[128 = 0]
(87) [116 171  78 123 117 107 139 136 121 148 157 141 111 172 145 108 146 115
 144 177]
(76) [118 102 202 126 133 157 135 125 165 131 102 135 164 107 128 150 133 128
 117  99]
(74) [181 131 101 117 141 107 122  93  98  97 175  67  94 142 114 146 105 119
 147 151]
(87) [136  94  82 129  98 112 155 126 175 142  93 128 130 141 127 123 134 115
 148 155]
(76) [ 96 166 152 138 126 115 153 151 126 136 125 143 120 154 109 131 113 145
 130 101]
(81) [123 110 117 151 117 114 120 127 133 168 102 157 113 133 162 141 130 113
 136 106]
(76) [103 135 147 138 112 112 172 149 149 128 104 118 131 138  95 133 108 146
 129  96]
(85) [ 96 107 145 136 108 134 159 155 154 126  88 123 158  95 107 113 129 147
 105  98]
(81) [157 104 129 144 130 112 114 102 150 159 101 163  96 169 150 172 111 106
 168 116]
(85) [118 185  27 121 132 122  77 144  85 151 156 208  96 171 165  75 161 119
 143 201]
(87) [112 151 145 139 127 118 131 122 130 175 146 148 120 159 176 149 145 101
 138 130]
(87) [132 110 141 141 129 127 115 113 121 154 135 121 128 111 170 146 139 107
 120 113]
(76) [179  23  84 112 129 172  72 103 126  87 103  94 168  15 143  94 156 120
  90 152]
(85) [ 85 106 134 138 101 138 152 156 159 152  90 139 167  92 142 105 155 130
 100 114]
(85) [136 139 100 129 114 100 155 122 158 146 121 141 104 189 123 142 118 116
 168 153]
(74) [147  83  95 126  87  92 210 140 215  93  44 105 120 168  26 136  72 157
 174 122]
(81) [121 112 134 153 112 109 137 121 162 188  97 167 114 162 172 161 133  99
 153 112]
(74) [109 108 166 145 135 149  98 128 102 154 131 130 150  68 181 131 152 117
  87  88]
(81) [129 150 161 101 145 153 131 127 130  93 154 114 150 130 100 121 131 140
 122 150]
(81) [100 119 146 151 132 141  95 144 108 159 103 176 133  95 165 124 140 130
 104  84]
(81) [165 129 142 108 158 148  97 109 112  83 142 126 120 131  97 136 109 141
 138 137]
(76) [147 121 166 125 137 129 134 106 147 129 132 118 125 149 127 165 116 117
 146 122]
(87) [102 129 110 138 109 114 156 162 139 119  87 138 127 126  86 107 108 158
 124 103]
(76) [134  90 138 129 113 127 156 126 162 119  99 100 145 110 108 136 120 131
 126 115]
(81) [145 126 116 123 133 122 130 128 108  90 134  94 118 116  89 122 103 148
 125 120]
(79) [182 128 141  92 151 147 110  73 153 121 178 116 131 172 152 159 148  87
 164 205]
(79) [127 148 163 128 122 105 178 121 149 129 145  87 121 166 107 160 108 125
 146 120]
(74) [103 154 117 120 115 126 155 155 168 130  97 178 131 177  94 111 125 144
 151 149]
(81) [166 118 102 121 133 114 127 112 120  97 134  99 104 139  97 136 101 134
 147 137]
(85) [155 154 109  99 161 155  77 116  90  89 168 143 122 132 119 106 135 135
 130 175]
(85) [118 131 129 144 131 121 118 139  96 128 126 124 117 105 128 125 116 141
 111  91]
(79) [ 78 158 148 121 126 149 138 163 109 120 146 120 167  87 125  87 154 148
  82 125]
(79) [135  96 146 144 119 121 133 113 169 167  92 156 123 149 156 164 127 105
 151 112]
(74) [106 139 170 133 120 117 180 154 156 104  93 118 131 145  58 138  87 165
 133  82]
(74) [138 121  97 111 119 130 143 131 146 102 124 111 137 129  99 107 129 135
 133 162]
(85) [101 120 133 133 128 151 108 146 108 134 124 138 156  73 151  99 154 134
  87 114]
(87) [173  91 179  90 147 168 130 100 191  73 103 126 156 142  69 152 111 137
 155 153]
(87) [102 191 114 110 121 117 166 155 158 119 126 169 121 207  79 110 120 148
 161 168]
(74) [112 192 126 120 137 119 133 141 131 137 140 183 105 206 113 128 121 135
 161 153]
(76) [135 105  63 127  98 107 152 129 147 134 119 104 128 125 132 107 140 116
 134 163]
(76) [141  89 160 125 109 125 172 106 198 144 106 103 149 144 132 164 132 103
 148 137]
(79) [134 139 141 109 135 140 134 121 132 108 152 107 142 130 116 125 134 128
 126 152]
(74) [147  90 106 138 116 117 128 115 146 142 103 125 120 125 141 140 125 114
 140 126]
(87) [112  86  68 149  84  99 166 156 159 138  63 125 127 110 106 104 118 140
 127 110]
(79) [126 160 138 121 130 115 153 126 118 118 163  93 121 148 113 135 120 130
 132 136]
(79) [134 112 174 106 128 150 156 121 174 103 121 103 163 125  97 138 129 132
 129 140]
(85) [104 153  56 121 109 126 120 145 145 169 125 195 130 165 169  86 175 107
 142 200]
(79) [162 141 151  83 150 158 124  95 143  91 183  94 153 144 120 132 148 113
 138 200]
[126 145 108 113 132 134 130 149 125  87 116 141 127 136  72  99 111 161
 131 139]	(85)
[134  54 134 140 119 155 100 126 176 150  47 189 151  97 149 132 140 121
 129 107]	(79)
[110 126 115 137 108 120 139 127 158 182 122 156 134 150 180 132 161  96
 138 151]	(81)
[153 113  53 143 134 116  70 126  81 131 113 167  86 118 145 110 118 130
 134 125]	(79)
[121 133 132 120 143 155  93 134 104 119 139 147 143  99 141 106 147 133
 106 135]	(81)
[153 137 109 131 137 105 126 122  96  99 140 100  92 139  93 137  89 145
 140 111]	(76)
[167  59 136 131 129 141 107  93 140 131 118  96 141  81 160 151 137 102
 120 122]	(87)
[141  64 109 147 112 127 112 113 145 161  94 132 134  91 175 137 145 102
 122 116]	(74)
[113  90  99 179 110 104 100 134 120 203  75 188  99 115 197 142 133 106
 128  74]	(81)
[ 74 237 129 113 150 148  94 157 111 169 165 252 122 212 166  98 170 123
 145 186]	(74)
[117 128  70 129  98 104 161 146 157 137 103 138 122 155 112 105 130 130
 145 156]	(87)
[155 121 108 112 149 151  76  99  68 114 199  78 140  67 179 109 166 104
  92 166]	(74)
[ 81 137  96 170 101  90 146 170 104 164  91 148 105 116 133 111 113 146
 112  67]	(85)
[143  86 185 123 117 134 166 101 202 143 106 106 154 142 133 175 130 103
 148 128]	(76)
[127 135  86 160 123  96 101 126  96 179 124 167  82 149 180 139 126 108
 142 109]	(79)
[135 127 170 106 130 140 163 120 162  99 137  89 154 135  91 140 122 134
 132 142]	(79)
[164 111  90 133 120  93 146 115 123 103 121  84  92 141  88 142  86 137
 151 118]	(81)
[136 117 103 130 116 116 137 126 154 138 104 147 117 156 124 132 123 122
 152 141]	(74)
[133 110 131 145 118 118 119 104 178 207 102 196 114 186 202 171 152  76
 171 144]	(81)
[122 126 126 141 116 107 150 133 137 139 112 124 116 141 120 139 113 130
 137 107]	(85)
[ 89 168 112 132 126 131 119 156 107 148 137 168 130 133 147  97 150 134
 114 136]	(76)
[188  70 121 105 123 140 124  67 197 149 133 115 142 155 176 166 160  67
 169 203]	(87)
[ 89 160 111 130 119 130 128 152 125 158 134 167 137 138 157 100 159 123
 119 148]	(76)
[113 113 119 135 108 119 159 147 145 121 100 111 138 111 102 116 119 144
 119 110]	(76)
[106  97 127 164 109 113 130 144 144 170  67 169 119 119 148 139 120 128
 128  73]	(79)
[ 92 103 131 129 122 164 110 164 129 117  86 159 172  59 123  81 150 154
  82 108]	(79)
[ 98 131 101 132 108 131 132 151 179 170  76 219 135 171 145 110 152 120
 151 155]	(74)
[103 181 142 124 141 129 128 152  98 111 145 144 120 144  99 113 115 156
 121 117]	(87)

<48> [118 143 115 127 128 123 137 133 117 114 118 122 108 111 116 142 136 159
  96 128]
<48> [ 99 177 101 126 147  98 149 135 136 146 121 126  92 135 106 138 130 137
  84 154]
<45> [137 175 138 125  99 119 127 117  84  92 150 129 137 137 108 113 132 127
 174 209]
<35> [136 116 183 110 149 182 144 150 164  68 174 119 193 130 106 160 133 127
 162  50]
<40> [118 128 117 158  94 118 110 147 152 180 125 156 169 108 135 124  81 125
  97 138]
<40> [145 125 167 145 116 194 139 130 133  82 108 159 153 152 107 171 127 112
 192 109]
<52> [124 105 160  78 140 140  90 125 123  93 146 126 111  95 120 151 122 194
 123  96]
<43> [133 112 116 126 140 137 158 127 106 101 112  97  89 131 127 140 171 171
 125  83]
<45> [109 160 137 144 153 155 160 140 162 122 127 132 143 151  94 174 137 113
 128 100]
<43> [147 143 149 148  85 120 118 122 105 137 178 124 190 159 130  94 124 108
 211 177]
<40> [130 178 112 187  97 138 139 108  89 104 120 118 165 125 107 147 168  93
 140 192]
<45> [108 136  96 122 146  57 125 150 152 164 128 125 104 124 157  93 119 125
  42 130]
<48> [126 108 119 154 124 161 138 133 143 138 114 123 153 103 124 154 129 129
 107  84]
<35> [130 144 141 113 122 124 117 115 104 108 172 103 150 117 113 122 141 145
 154 152]
<48> [118 128 161 105 136 131  92 149 157  88 140 151 153  96 126 154 106 144
  84 104]
<48> [148  94 137 135 100 160 140 138 109 105 113 130 128 123 132 134 129 171
 157  91]
<35> [134 132 107 186 116 118 151 122 113 151  89 128 109 186 144 134 170 111
 156 129]
<43> [138 164 139  82 127 182 191 134 115  79 162 118 141 110  70 117  97 123
 181 160]
<52> [105 181 123 107 158 112 149 126 145 146 151 125 114 151  97 127 119 104
 132 166]
<52> [152  91 114 140  97 117  83 103 104 151 117 135 149  93 169  83 111  84
 124 175]
<40> [121 165 131 136 107  83 129 135 123 171 167 130 140 179 125  96 115 132
 175 177]
<45> [103 167 114 159 167  87 137 111 137 166 114 117  84 207 127 151 185 108
 137 135]
<35> [128 102 103 112 132 179 138  89  97 150 121  93 105  77  99 145 131 158
 143 121]
<40> [128  78 147 135 129 155  81 113 134 140  94 147 111 122 142 173 133 163
 134  76]
<40> [130  89 123 144 104 122  93 126 127 168 116 137 133 112 153 126 114 156
 118 109]
<35> [126 103  98 153 136  94 139 125 136 201  93 130  78 185 163 107 140 122
 136 109]
<48> [136 114 132 116 121 113 134 159 162 136 170 126 190 104 149  79  88  94
 101 114]
<48> [133 100 129 157 107 141 100 114 116 147 113 130 138 122 139 148 139 148
 141 111]
<43> [135 122 128 175  83 153 106 124 120 145  85 171 146 125 131 150 107 119
 143 152]
<35> [116 130 136  67 165 113 134 126 152 162 179 111 114 136 116  97  99 128
 145 127]
<52> [118 197  99 198  91 137 187 154 120 113 103 138 160 137  94 155 139 113
 108 163]
<43> [100 171  75 185 104  86 112 108 102 181 154  83 171  83 117 133 160 133
  65 178]
<43> [116 143 121 124 131 155 125 114 127 137  98 149 103 113 101 159 110 128
 124 152]
<40> [143 116 155 118 131  74  93 139 132  97 189 105 183 135 173  79 150 101
 121 125]
<52> [130 147 126 118 118 107 115 110 112 152 158 122 138 135 126  94 115 105
 159 190]
<52> [141  86 131 159 143 127 159 139 150 158 123 110 127 198 159 122 165 121
 171  45]
<45> [130  99 114  87 142  92 105 127 119 116 155  94 121  71 155  88 129 146
  64 117]
<40> [119 157  84 140 117 150 181 146 139 135 103 135 139  77 101 124  90 100
  66 154]
<52> [123  85 157 115 121 115  41 100 132 178 195 104 185  97 146 125 122 156
 148 109]
<43> [130 175 118 144  75 184 202 164 114 102 125 144 160 103  67 143  82 162
 150 152]
<40> [132 118 124 160 109  96  87 133 132 120 148 119 196  85 163 110 138  97
  67 134]
<48> [116 150  79 143 127 116 187 145 129 156 124 103 119 115 115 111 127 133
  84 127]
<52> [127 120 122 168 123 132  95 116 136 132  92 149 145 114 146 151 138  87
  92 134]
<40> [129 144 146 119 133 116 129 126 124 123 149 126 124 168 124 122 139 129
 172 140]
<45> [148  73 148 172  68 132  94 166 151 143 135 156 216 106 171 116  91 141
 117  76]
<43> [149  98 150 146 108 119  99 128 128 130 129 144 154 156 165 108 130 106
 164 124]
<52> [111 140 114 135 117 141 129 142 140 129 134 126 161  67 106 150 106 148
  66 120]
<35> [130 132 140 119 161 156 172 147 166 104 117 139 125 157 118 139 125  90
 136  90]
<48> [109 161 139 110 139  89 102 133 140 136 139 148 109 147 125 129 115 135
 114 160]
<35> [120 147 117 122 108 118 104 101  93 151 158 108 135 100 109 121 126 153
 143 182]
<43> [105 184 126 116 125 119 127 125 139 159 168 133 155 118  89 124  90 112
 131 193]
<45> [142 111 131 123 139 123 149 153 149 101 108 143 121 140 154 107 122  99
 106 101]
<35> [139 116 140 139 123 152 132 126 117  94 128 117 146 122 126 146 152 137
 142 102]
<45> [114 170 134 120 108 187 152 130 130 126 134 148 150  97  61 166  80 144
 153 161]
<43> [152 122 144 129 104 136 153 145 117 100 157 119 166 142 133  98 126 125
 174 123]
<45> [118 134 122 125 148 143 127  94 114 150 119 114  92 144 107 154 152 136
 159 136]
<52> [123 120 132 142 126 146 103 129 133  99  93 148 130  92 129 169 132 136
  78 110]
<48> [134 124  93 129  81  96 156 163  88 111 135 102 122  78 137  92 122 214
  73 122]
<45> [138 174 152 124 105 109 139 162 121  47 177 126 194 113 121 104 126 113
 115 163]
<35> [125  93 122  79 137  82  90 120 122 169 157 110  96 108 156  82 108 168
 110 126]
[121 159 118 144 103 132 163 145 114 130 140 119 137 132 100 135 125 167
 140 135]	<43>
[138 139 144 133  97 154 153 148 124 115 126 152 139 149 110 131 102 146
 178 134]	<43>
[124 106 120 122 139 157 140 112 132 165 132 109 121 123 114 139 126 141
 152  99]	<35>
[138 124 146 113 144 161 164 141 152 113 126 141 130 157 117 128 113 101
 168 105]	<48>
[117 131 135 153 141 112  97  97 113 145 157  89 142 150 128 156 190 144
 151 114]	<45>
[122 140 129 140 128 206 163 125 137 120  72 163 104 129  80 190 108 130
 153 118]	<40>
[106 145 130 130 148 153 119  96 121 145 151  97 133 120  88 177 157 153
 148 120]	<45>
[145  85 144 140 113 186 120 111 122 136 105 139 134 130 126 154 124 136
 185  96]	<45>
[122  80 178 128 139 156  62 127 167 137 109 170 133 140 142 186 116 152
 141  59]	<40>
[130  92 117  77 169 156 118  77  98 127 125  86  68  93 117 136 154 150
 139 115]	<45>
[110 143 154 127 135 117 101 120 138 157 187 107 162 150 111 147 140 157
 165 116]	<52>
[124 159 144 117 121 135 107 122 106  75 112 150 109 115 107 159 132 147
 123 167]	<52>
[ 91 164 103 193  88  90 103 150 147 203 102 165 140 132 123 162 103 164
  73 147]	<43>
[121 164 127  71 130 138 116 117 108  82 153 126 129  50  92 119  92 129
  92 198]	<35>
[134  86 126  52 220 132 109  83 136  88 135  82  83  85 149 110 167  67
  82 104]	<43>
[128 120 148 103 150 109  84 116 156 144 150 144 148 130 149 103 105  68
 126 152]	<43>
[151  83 123 153 111 183 126 120 113  83  85 128 149  72 139 152 143 119
 103  92]	<40>
[128 133 156  62 143 110 105 129 124  92 196 106 144  98 121  99 113 149
 129 141]	<35>
[113 180 146 116 181 148 141 101 121  68 122 116  93 160  87 183 186 107
 148 143]	<40>
[127 153 100 148 116 171 153 100  95 122  98 120 117 100  91 155 139 118
 137 170]	<35>
[122 156 133 100 151 193 168 110 130 110 153 107 142 104  66 154 119 112
 164 137]	<35>
[140  91 133 132 109 118  93 140 119  95 106 140 129  93 163 127 131 154
  82 102]	<35>
[120 157 131 109 123 141 174 164 146 114 140 139 132 125  96 129  91 151
 123 122]	<43>
[140  98 134  89 154  69 120 142 132 117 139 119  86 159 178  74 140 133
 114 105]	<35>
[132 109 133 141 116 150 133 137 135 132 117 136 139 126 128 142 121 144
 136  95]	<48>
[135 109 146  96 151 143 159 143 131  96 110 131  71 165 126 139 139 172
 156  73]	<43>
[105 147 122 123 135  87  81 130 139 128 151 123 152  78 134 131 124 129
  44 148]	<48>
[129 148 123 120 123 113 163 177 161 105 115 162 136 125 134 101  83 100
  78 134]	<45>
[127 150 108 129 126 128 188 150 131 132 132 117 122 141 111 110 120 130
 130 128]	<52>
[126 128 104 141 140  95 119  96  92 136 160  62 133 117 139 114 194 133
 116 134]	<43>

[34] [104 119 119 107  91 123 126 115 159 161 148 105 156 192 135  64 136 100
 128 137]
[24] [114 160 111 118  75 134  94 114 108 124  94  50 136 139 101 129 108 121
 118 148]
[39] [110 161 149 107 142 126 118 173 127 151 111 106  93 127 170  94 115 151
 179 141]
[24] [ 91 133 117 130 161 126 102 122 142 149  98 115 153 168 109 103 116 133
 159 152]
[34] [110 135 143 188 162 101 138 167 120 203 162 139 122 116  94 116 112 108
 165  87]
[36] [ 93 152 130  78 132 132 102 147 125 176 140  79 155 148 126 105 108  96
 165 174]
[28] [126 125  78 126  94 113 128 142 117 114  93 134 105 133 129 129 152 154
 108 129]
[38] [137 130 146 133 162 124 118 151  96 163 218 136 145  92 109 181 125  86
 142 107]
[36] [151 127 143 139 157 108 141 137  91 153 119 153 147 128 123 107 152 136
 128  97]
[39] [152 124 110 133 126 126 117  85 113 113 110 162 153 104  88 154 150 168
  67 133]
[24] [ 89 118 107 152 111 124 144 146 179 147 125 130  97 139 125 110 105 119
 146 139]
[28] [145 120 162 111 118 129 187 154 128 158 150 135 122  94 145 113 114  78
 133 129]
[38] [116 101 152 150 175 129 159 109 159 152 113 151 166 154 108  94 110  96
 148 130]
[34] [123 131 122 124 102 127 147 127 136 133  87 114 122 129 124 103 118 126
 121 144]
[39] [116 100  91 116 127 141 155 145 130  90 106 118 121 116 120 186 107  70
 141 159]
[28] [154 106 160 114 141 153 157 105 137  89 145 140 142 106 141 159 117  94
 117 134]
[38] [112 115 113  92 117 138 134 125 160 122 130 135 130 142 145 118 128 120
 127 166]
[34] [109 139 155 187 156 108 131 134 159 187 131 154 114 135 113  72 117 164
 149  97]
[28] [130 139 144 160 123 141 137 151 152  89 129 135  50  75 156 168 100 158
 141 117]
[39] [137 146 158 157 135 120 112 140 101 141 154 102 124 138 135 118 128 123
 152  80]
[28] [119 125 166 138 183 148 106  89 142 134 154 121 179 138  98 143 100 102
 145 137]
[28] [134 112 152 118 138 136 175 140 130 146 141 128 141 103 123 136 104  64
 140 140]
[24] [107 129 147 106 154 128 151 174 158 146 119 140  94 141 186  81 120 132
 185 143]
[34] [118 149 152 138 132 144 101 104 149 110 111 103 120 133 131 121 105 157
 136 136]
[34] [ 92 140  86 121 130 137 116 141 126 131  86 100 123  90  75 187  86 110
 136 189]
[38] [138 133 132 125 124 128 132 126 101 135 124 110 146 115 108 141 123 105
 121 128]
[36] [130 155 151 166  86 127 135 189 134 108 161  98  22  95 190 139 108 142
 165  78]
[39] [147 131 125 141 138 125 114 124  88 114 134 123 140 115 110 165 138 126
 118 106]
[38] [148 107 128 107 186 142 118  69 118  88  77 164 192 143 106 142 146 150
 102 155]
[28] [144 131 135  96 122 132 135 130 140 143 178 176 114  68 136 151 139 155
  92 152]
[24] [116 125 135 189 147 145 109  82 175  91 109 144 111 112  94 160  97 170
 113 127]
[28] [129 148 158  85 112 130 130 180 109 145 173  83 107 137 191 105 126  90
 176 120]
[34] [ 91 138 105 153 117 120 111 128 150 158 113 110 125 141  93 115 108 133
 136 141]
[39] [161 118 161  96 101 152 163 138 147  76 166 141  82  94 200 146 129 121
 120 125]
[39] [120 140 124  85 124 145 146 157 122 109  85 103 103  91 145 155  98 110
 149 180]
[34] [131 121 104 141  82 119 109 128 119 122 184 109 124 156 132 137 151 110
 113  90]
[36] [125 127 121 104 157 120 130 158 116 143 133 149 127 128 147 124 143 131
 151 137]
[28] [128 117 120 174 123 119 141 120 130 107  80 120 121 162 123 105 129 131
 133  95]
[36] [142 121 115 157 142 120 135 123 127 105  95 171 106 107 121 143 143 177
 107 114]
[28] [118 128 181 164 172 131 137 115 142 167 142 115 161 145 106  98  95  91
 162 109]
[38] [152 118 166 158 166 141 115  63 116 120 149 132 193 128  78 152 120 110
 102 107]
[38] [136 148 145 110  90 151 116 121 127  99 147  84 109  99 140 161 104 116
 118 141]
[39] [120 122 122 104 112 133 152 142 169 119 112 157  88 117 168 105 130 157
 126 156]
[39] [152 126 165 153 157 131  91  88 128 114 191 151 151 151 138 126 154 159
 116  77]
[34] [ 59 134 105 172 117 111 135 154 206 228 166 152  96 101  73 108  83 129
 139 160]
[36] [127 124  46 136  87  99 104 165  94 106 127 139  87 140 136 157 179 163
 111 102]
[24] [166 121 116 133  70 112 152 148  85 124 170 124 112 108 136 147 158 100
  93  80]
[24] [111 141 160 149 159 158  57  39 196 103 153 146 151 144 108 127 112 207
 101 147]
[36] [137 137 110 143 115 125 111 148 111  86 122 126  80 115 151 162 140 162
 130 104]
[38] [138 124 144 129 120 151 132  67 149  78  55 114 148 144 120 110 113 149
 100 148]
[36] [ 86 146 136  98 129 125 116 137 172 183 121 120 131 165 147  49 119 149
 157 166]
[24] [138 111 147 183 172 136 128  89 166  95 125 187 117 112 116 147 125 179
 112 106]
[36] [145 135 184 150 135 162 137  94 142  87 128 100 124  92 122 163  79 108
 127 126]
[34] [129 139 148  92 123 165  84  98 143  74 173  94 130 125 154 174 112 126
 128 153]
[24] [132 136 136  93 124 122  80 102 122 158 197 128 176 175 140  90 169 143
 112 119]
[36] [160 111 129 121 125 135 116  89  89  89 142 111 180 157 118 151 152  95
 103 102]
[39] [146 140 154 129 141 124 105 129  98 135 171 119 142 136 140 128 144 128
 136  94]
[39] [139 125 153 140 127 142 127  92 158 106 135 145 125 121 134 124 124 156
 105 124]
[38] [115 112 102 122 105 120 100  87 150 116 111 119 165 228 141  59 166 148
 115 117]
[36] [130 106 102 138  95 123 144 106 124 141 145 122 162 131  79 145 129  78
  91 127]
[24] [113 166 126 129  49 144 108 138 132 104 119  41  78 113 137 142  88 120
 131 137]
[38] [119 116  70 114 108 106 124 137 139 141 121 175 117 140 129 112 171 173
  98 140]
[38] [118 121 124 134 121 136 131 125 177 120 154 164  93 104 140 139 122 158
 115 142]
[24] [138 119 118 118 137 122 152 139 104 132 101 136 141 117 117 135 133 109
 126 135]
[34] [162 141 160 174 107 118 164 150 100 122 112 123  83  87 138 127 121 134
 124  74]
[28] [ 89 175 114 128 122 108  92 161 114 200 109  90 121 126  98  97 111 151
 154 148]
[136 130  86 135  97 119 131 109 107  86  11 116 123 147 114 110 145 172
  97 135]	[34]
[126 107 119 203 138 129 117 101 157 104 167 159 113 115  92 179 120 139
 109  90]	[24]
[144 149 127 115  95 115  92 103 102 118  93 103 143 187 152  61 172 183
 107 101]	[28]
[131 133 143 155 130 129 136 116 146 126 106 141 112 115 123 114 118 158
 119 121]	[36]
[152 146 169  82 133 150 119  99 130 107 120 130 137 107 156 118 129 164
 108 155]	[24]
[120 138 131 112 126 139 108 116 116 115 109  82 149 151 125 128 115 108
 142 143]	[34]
[110 171 133 110 123 130  84 136  95 153 112  60 144 133 109 125 107 124
 151 147]	[36]
[125 125 103 111  97 120 128 128 121 143 131 121 140 138 117 119 141 117
 109 138]	[38]
[122 195 169  93 114 127  96 133 112 198 122  91 131  87 116  86 106 173
 124 163]	[28]
[116 134 121 118 120 113 143 152 117 180 124 119 139 127 112 102 124 103
 137 139]	[28]
[130 127 153 196 146 109 134 131 123 172 163 135 134 132  97 113 122 114
 139  70]	[38]
[123 144 169 180 150 115 121 159 109 149 142  88 114 164 148  93 115 107
 191  62]	[38]
[ 88 126  88 137  45 132 140 112 189 148 119 101 108 125  90 116  95 112
  93 169]	[24]
[128 122 136 129 137 122 140 119 136 153 123 144 148 137 118  99 132 128
 123 129]	[36]
[118 125 130  96  84 146 130 117 169 124 171 115 118 125 148 126 116 111
 114 157]	[34]
[173 106 145 164 193 124 147 116  92  91 114 188 139  96 117 174 149 145
 116  87]	[24]
[119 165 163 126 130 145 107 139 120 116 109  68 107 119 144 130  90 128
 166 135]	[28]
[127 135 137 130 133 116 120 131 139 169 167 159 127 118 126 108 141 155
 118 121]	[28]
[136  92  66 143 108  90 160 148 108 161 142 182 139 136 100 126 178 114
  93 102]	[36]
[100 124 113 187  99 111 153 130 159 160  87 117 110 145  93  86 105 123
 130 113]	[39]
[145  93 132 138 138 136 155 118 141  90 149 155 129 135 145 149 136 102
 124 109]	[28]
[102 122 106 125 114 119 121 130 143 162 144 118 146 161 113 104 130 107
 133 137]	[34]
[118 123  99 130 104 103 132 101 134 166  68 139 164 181 101  45 158 159
  96 132]	[24]
[153 117 147 125 121 155  77   6 129  65 112  96 221 202 100 114 146 138
  71 121]	[38]
[162 135 144 124 193 118 121 167  83  91 111 175  95 115 189 140 168 189
 160  92]	[36]
